Here is a tiny trained network, its code and every weight. The questions are about switching its units off for an input and a target symbol, where a switched-off unit gives its printed mean instead of its output.

import numpy as np


def w(rows, s, z=0):
    codes = np.array(rows[::2]) - 128.0
    scale = np.full(codes.shape[1], s)
    scale[-1] = z or s
    return codes * scale


def f(y):
    return y / 2 * (1 + np.tanh(0.7978845608 * (y + 0.044715 * y**3)))


def softmax(a):
    e = np.exp(a - a.max(-1, keepdims=True))
    return e / e.sum(-1, keepdims=True)


def log_softmax(a):
    a = a - a.max(-1, keepdims=True)
    return a - np.log(np.exp(a).sum(-1, keepdims=True))


def net(x, mask):
    ids = ['Φαβηλμξ'.index(c) for c in x.split()]
    T = len(ids)
    res = E[ids] + P[:T]
    u = 0
    for l in range(2):
        r = res
        for j in range(2):
            rows = slice(3 * j, 3 * j + 3)
            q, k, v = (r @ M[l][rows].T for M in (Q, K, V))
            z = softmax(np.where(np.tri(T) > 0, q @ k.T / 3**0.5, -1e9)) @ v
            o = O[l][rows]
            res = res + np.where(mask[u + j], z, o[:, -1]) @ o[:, :-1]
        u += 2
        y = f(res @ A[l][:, :-1].T + A[l][:, -1])
        res = res + np.where(mask[u : u + 8], y, B[l][:, -1]) @ B[l][:, :-1]
        u += 8
    return log_softmax(res[-1] @ U[:, :-1].T + U[:, -1])


Q, K, V, O, A, B = {}, {}, {}, {}, {}, {}
E = w([
[126,132,78],'Φ',
[140,70,9],'α',
[143,65,220],'β',
[131,99,226],'η',
[108,141,140],'λ',
[113,112,196],'μ',
[126,144,49],'ξ',
],0.011)
P = w([
[198,254,69],'0',
[9,158,171],'1',
[202,40,201],'2',
[8,162,165],'3',
[216,10,199],'4',
[30,184,159],'5',
[221,24,183],'6',
],0.007)
Q[0] = w([
[116,82,104],'L0H1',
[184,90,87],'L0H1',
[101,103,147],'L0H1',
[121,249,147],'L0H2',
[127,220,128],'L0H2',
[120,81,174],'L0H2',
],0.011)
K[0] = w([
[82,154,116],'L0H1',
[128,198,94],'L0H1',
[113,100,185],'L0H1',
[90,131,249],'L0H2',
[47,136,174],'L0H2',
[167,132,131],'L0H2',
],0.011)
V[0] = w([
[159,2,117],'L0H1',
[89,166,67],'L0H1',
[131,200,154],'L0H1',
[140,44,167],'L0H2',
[54,104,140],'L0H2',
[77,117,159],'L0H2',
],0.0094)
O[0] = w([
[32,4,188,178],'L0H1',
[196,144,139,102],'L0H1',
[252,162,196,101],'L0H1',
[124,145,233,81],'L0H2',
[108,217,156,29],'L0H2',
[30,135,128,4],'L0H2',
],0.004,0.0015)
A[0] = w([
[131,94,130,131],'L0N1',
[185,79,187,2],'L0N2',
[182,180,132,119],'L0N3',
[61,223,140,199],'L0N4',
[135,147,81,114],'L0N5',
[177,116,130,158],'L0N6',
[188,204,106,157],'L0N7',
[171,145,254,219],'L0N8',
],0.0096,0.0045)
B[0] = w([
[212,110,116,154],'L0N1',
[62,158,72,155],'L0N2',
[236,162,130,127],'L0N3',
[22,179,180,179],'L0N4',
[147,123,46,134],'L0N5',
[159,118,147,166],'L0N6',
[202,253,142,150],'L0N7',
[194,26,138,254],'L0N8',
],0.0069,0.0052)
Q[1] = w([
[141,110,71],'L1H1',
[93,155,193],'L1H1',
[96,171,140],'L1H1',
[2,114,137],'L1H2',
[181,111,86],'L1H2',
[210,83,211],'L1H2',
],0.013)
K[1] = w([
[170,221,46],'L1H1',
[39,56,255],'L1H1',
[71,95,127],'L1H1',
[18,80,154],'L1H2',
[194,213,109],'L1H2',
[223,152,216],'L1H2',
],0.0084)
V[1] = w([
[142,173,38],'L1H1',
[112,112,135],'L1H1',
[153,1,145],'L1H1',
[128,74,204],'L1H2',
[113,112,40],'L1H2',
[135,16,138],'L1H2',
],0.0085)
O[1] = w([
[1,32,111,247],'L1H1',
[179,95,146,70],'L1H1',
[129,161,67,15],'L1H1',
[182,146,109,44],'L1H2',
[44,86,3,109],'L1H2',
[204,7,21,3],'L1H2',
],0.006,0.0052)
A[1] = w([
[2,102,164,11],'L1N1',
[29,112,173,1],'L1N2',
[185,106,117,126],'L1N3',
[101,203,85,146],'L1N4',
[180,14,176,143],'L1N5',
[218,104,133,121],'L1N6',
[181,163,210,192],'L1N7',
[127,171,206,193],'L1N8',
],0.0079,0.0042)
B[1] = w([
[147,186,101,245],'L1N1',
[152,217,112,213],'L1N2',
[167,194,87,148],'L1N3',
[82,197,85,146],'L1N4',
[125,177,37,232],'L1N5',
[208,217,46,172],'L1N6',
[142,1,148,209],'L1N7',
[164,97,196,207],'L1N8',
],0.0079,0.011)
U = w([
[147,180,133,176],'Φ',
[103,106,58,192],'α',
[209,174,75,26],'β',
[199,81,138,159],'η',
[133,101,193,182],'λ',
[159,2,177,107],'μ',
[154,207,114,4],'ξ',
],0.0092,0.0034)

Each question gives the input, a string of symbols that net reads in full, and the target symbol t.
The units are the heads (3 rows each of Q, K, V and O) and the neurons (one row each of A and B). Each row of codes is followed by its name. A weight is (code - 128) times the scale printed after its matrix; where a second scale follows, it is the last column's (O, A, B and U).
mask holds one flag per unit, layer by layer, with each layer's heads first. A switched-off unit (its flag False) gives its mean, the last column of its rows in O or B, instead of its output. The means were averaged over made-up inputs and are rounded, as every weight is.
A unit's drop is (log p(t) with every unit on - log p(t) with that unit switched off) / (log p(t) with every unit on - log p(t) with every unit switched off).
The circuit of an input: a set's keep is (log p(t) with only the set's units on - log p(t) with every unit switched off) / (log p(t) with every unit on - log p(t) with every unit switched off). Starting from the 12 units with the biggest drops (on a tie, the unit counted first), units are removed one at a time, each time the one whose removal leaves the highest keep (on an exact tie, the one counted first), for as long as the keep stays at least 0.8.
units of the circuit, in order: the units of the circuit, biggest drop first
k most important neurons: the k neurons with the biggest drops, biggest first
heads that matter: for each layer, one digit per head in row order, 1 if its drop is at least 0.15 and else 0, layers parted by /
input ξ λ α λ, target λ: units of the circuit, in order => L1N5, L1N6, L0N4
input β β α α α β μ, target β: heads that matter => 00 / 11
input α β λ α α λ β, target α: 2 most important neurons => L1N5, L0N7
input β α Φ β β λ η, target β: units of the circuit, in order => L1H2, L1N6, L1N5
input Φ η β α ξ, target Φ: units of the circuit, in order => L1H2, L0N7, L0H1, L0N8
input μ μ ξ μ β λ η, target μ: units of the circuit, in order => L1H2, L1N1, L1N2
input ξ α η λ α, target ξ: units of the circuit, in order => L1H2, L0N7, L0H1, L0N8
input ξ α μ η α λ ξ, target ξ: units of the circuit, in order => L1H2, L0N7, L0H1, L0N8
input β α μ, target β: units of the circuit, in order => L1H2, L1H1, L1N6
input β α α, target β: units of the circuit, in order => L1H2, L1H1, L1N6
input μ η α μ β ξ Φ, target μ: heads that matter => 10 / 01
input β λ η β λ η, target η: heads that matter => 01 / 11
input μ ξ λ ξ λ, target μ: heads that matter => 10 / 01
input α α μ α ξ, target α: heads that matter => 00 / 11
input Φ μ Φ η, target η: 2 most important neurons => L0N8, L1N6
input Φ α η, target Φ: 4 most important neurons => L1N2, L0N7, L1N1, L0N8
input λ β β β η β μ, target λ: heads that matter => 10 / 01
input α λ η ξ η α η, target α: 3 most important neurons => L0N7, L1N5, L0N2
input Φ η μ β Φ, target Φ: 2 most important neurons => L0N7, L1N2
input ξ μ λ α α, target ξ: heads that matter => 10 / 11
input ξ Φ η, target ξ: heads that matter => 11 / 11
input ξ α λ, target ξ: 2 most important neurons => L1N2, L1N1
input Φ ξ β μ, target μ: 2 most important neurons => L0N4, L1N7
input λ α ξ, target λ: 2 most important neurons => L0N7, L1N5
input Φ α μ ξ η, target Φ: 3 most important neurons => L1N2, L0N7, L1N1
input ξ α ξ α ξ, target ξ: 4 most important neurons => L1N2, L0N7, L1N1, L1N7
input λ α ξ μ α, target λ: 2 most important neurons => L0N7, L1N6
input Φ α α λ α, target Φ: heads that matter => 10 / 11
input η μ Φ α Φ μ, target μ: heads that matter => 00 / 11
input Φ Φ β, target Φ: 3 most important neurons => L0N7, L1N2, L1N1
